Below is a small trained network, with its code and all its weights. Each question gives an input and a class and asks what happens when units are switched off, that is, made to give their printed mean instead of their output.

import numpy as np


def w(rows, s, z=0):
    codes = np.array(rows[::2]) - 128.0
    scale = np.full(codes.shape[1], s)
    scale[-1] = z or s
    return codes * scale


def norm(h):
    return h / np.sqrt((h * h).mean(-1, keepdims=True) + 1e-5)


def f(y):
    return y / 2 * (1 + np.tanh(0.7978845608 * (y + 0.044715 * y**3)))


def log_softmax(a):
    a = a - a.max(-1, keepdims=True)
    return a - np.log(np.exp(a).sum(-1, keepdims=True))


def net(x, mask):
    res = np.array(x, float).reshape(1, 5) / 4 @ E
    u = 0
    for l in range(2):
        y = f(norm(res) @ A[l][:, :-1].T + A[l][:, -1])
        res = res + np.where(mask[u : u + 10], y, B[l][:, -1]) @ B[l][:, :-1]
        u += 10
    return log_softmax(norm(res)[-1] @ U[:, :-1].T + U[:, -1])


A, B = {}, {}
E = w([
[76,42,21,107,108,136,253,168,183],'x0',
[75,105,167,31,41,169,40,230,88],'x1',
[127,124,128,150,106,128,131,127,115],'x2',
[135,128,139,118,137,129,135,135,135],'x3',
[177,218,90,200,117,104,65,189,255],'x4',
],0.0087)
A[0] = w([
[124,97,62,149,141,140,214,111,167,14],'0.n0',
[143,134,146,126,133,130,206,2,98,114],'0.n1',
[99,134,62,75,83,121,143,211,107,129],'0.n2',
[155,140,84,146,96,148,89,177,188,117],'0.n3',
[179,185,156,176,143,90,103,101,165,185],'0.n4',
[164,154,191,135,170,99,97,86,31,161],'0.n5',
[165,92,58,130,97,128,186,162,175,4],'0.n6',
[129,154,156,90,92,130,59,166,80,25],'0.n7',
[129,136,138,96,70,138,81,219,124,21],'0.n8',
[135,119,108,114,109,102,89,159,152,44],'0.n9',
],0.011,0.004)
B[0] = w([
[91,213,120,105,133,111,50,181,20,216],'0.n0',
[110,137,228,86,144,131,138,33,154,244],'0.n1',
[150,9,127,52,88,169,130,86,137,222],'0.n2',
[122,113,111,208,127,86,172,182,194,213],'0.n3',
[149,87,48,137,109,254,85,176,96,244],'0.n4',
[95,138,151,103,131,117,193,2,205,254],'0.n5',
[73,161,199,185,164,91,144,161,191,198],'0.n6',
[107,209,98,142,182,60,141,204,13,197],'0.n7',
[63,142,145,198,158,108,173,117,208,208],'0.n8',
[118,108,110,141,151,119,134,183,188,147],'0.n9',
],0.0088,0.0086)
A[1] = w([
[180,131,153,101,89,115,140,74,170,131],'1.n0',
[127,107,119,159,113,152,92,117,180,53],'1.n1',
[109,149,157,94,154,69,150,85,56,116],'1.n2',
[146,64,117,94,84,150,121,153,113,89],'1.n3',
[182,157,159,148,143,101,129,88,117,88],'1.n4',
[118,122,162,139,131,124,143,96,86,117],'1.n5',
[137,81,159,94,143,85,162,120,83,96],'1.n6',
[250,131,96,150,116,152,92,108,140,9],'1.n7',
[123,167,132,85,115,68,138,121,63,2],'1.n8',
[159,194,97,172,142,94,115,199,132,132],'1.n9',
],0.016,0.0052)
B[1] = w([
[148,183,107,192,156,183,44,83,59,175],'1.n0',
[117,70,129,76,104,118,178,126,172,165],'1.n1',
[109,120,105,147,108,67,144,207,208,255],'1.n2',
[195,196,118,151,158,164,85,84,90,160],'1.n3',
[126,119,107,107,121,162,131,162,63,169],'1.n4',
[121,146,111,134,149,121,103,169,170,189],'1.n5',
[179,95,114,140,80,129,138,159,102,184],'1.n6',
[158,24,134,53,46,128,201,200,109,168],'1.n7',
[117,73,117,116,137,136,166,174,184,167],'1.n8',
[129,200,177,107,172,136,77,5,42,237],'1.n9',
],0.013,0.011)
U = w([
[109,218,131,165,169,147,71,2,112,232],'0',
[88,89,108,138,99,39,166,236,240,2],'1',
[221,44,84,97,67,220,129,123,67,112],'2',
],0.014,0.0008)

Each question gives the input, the list of numbers given to net, and the class t.
The units are the neurons (one row each of A and B). Each row of codes is followed by its name. A weight is (code - 128) times the scale printed after its matrix; where a second scale follows, it is the last column's (A, B and U).
mask holds one flag per neuron, layer by layer. A switched-off neuron (its flag False) gives its mean, the last column of its row in B, instead of its output. The means were averaged over made-up inputs and are rounded, as every weight is.
A unit's drop is (log p(t) with every unit on - log p(t) with that unit switched off) / (log p(t) with every unit on - log p(t) with every unit switched off).
The circuit of an input: a set's keep is (log p(t) with only the set's units on - log p(t) with every unit switched off) / (log p(t) with every unit on - log p(t) with every unit switched off). Starting from the 12 units with the biggest drops (on a tie, the unit counted first), units are removed one at a time, each time the one whose removal leaves the highest keep (on an exact tie, the one counted first), for as long as the keep stays at least 0.8.
circuit, biggest first: the units of the circuit, biggest drop first
top k neurons: the k neurons with the biggest drops, biggest first
k most important neurons of layer l: the k neurons of layer l with the biggest drops, biggest first
drop of u: that unit's drop, to one decimal
input [2,-4,-2,-4,-8], class 1: circuit, biggest first => (1.n2)
input [7,0,1,1,6], class 0: 2 most important neurons of layer 0 => (0.n0 0.n5)
input [0,3,7,8,7], class 0: top 4 neurons => (1.n9 1.n2 0.n5 1.n7)
input [0,8,-5,-6,7], class 0: circuit, biggest first => (1.n9 0.n7)
input [7,1,-1,-2,-5], class 2: 4 most important neurons of layer 0 => (0.n2 0.n7 0.n5 0.n8)
input [0,-8,-4,5,1], class 2: 2 most important neurons of layer 0 => (0.n4 0.n5)
input [1,-1,0,-7,-5], class 1: top 2 neurons => (1.n2 1.n9)
input [5,-5,7,-4,1], class 0: top 2 neurons => (0.n2 1.n9)
input [-3,0,1,-1,7], class 2: top 3 neurons => (0.n4 1.n7 0.n6)
input [1,-4,3,6,5], class 0: top 2 neurons => (1.n9 0.n2)
input [-8,-4,-3,8,6], class 2: drop of 1.n7 => 0.2
input [-5,3,-7,-8,-6], class 1: drop of 0.n0 => 0.0
input [5,-5,-8,6,8], class 0: drop of 1.n9 => 0.4
input [-5,-4,-4,8,2], class 2: circuit, biggest first => (0.n4)
input [-1,-5,5,-1,4], class 2: drop of 1.n7 => 0.2
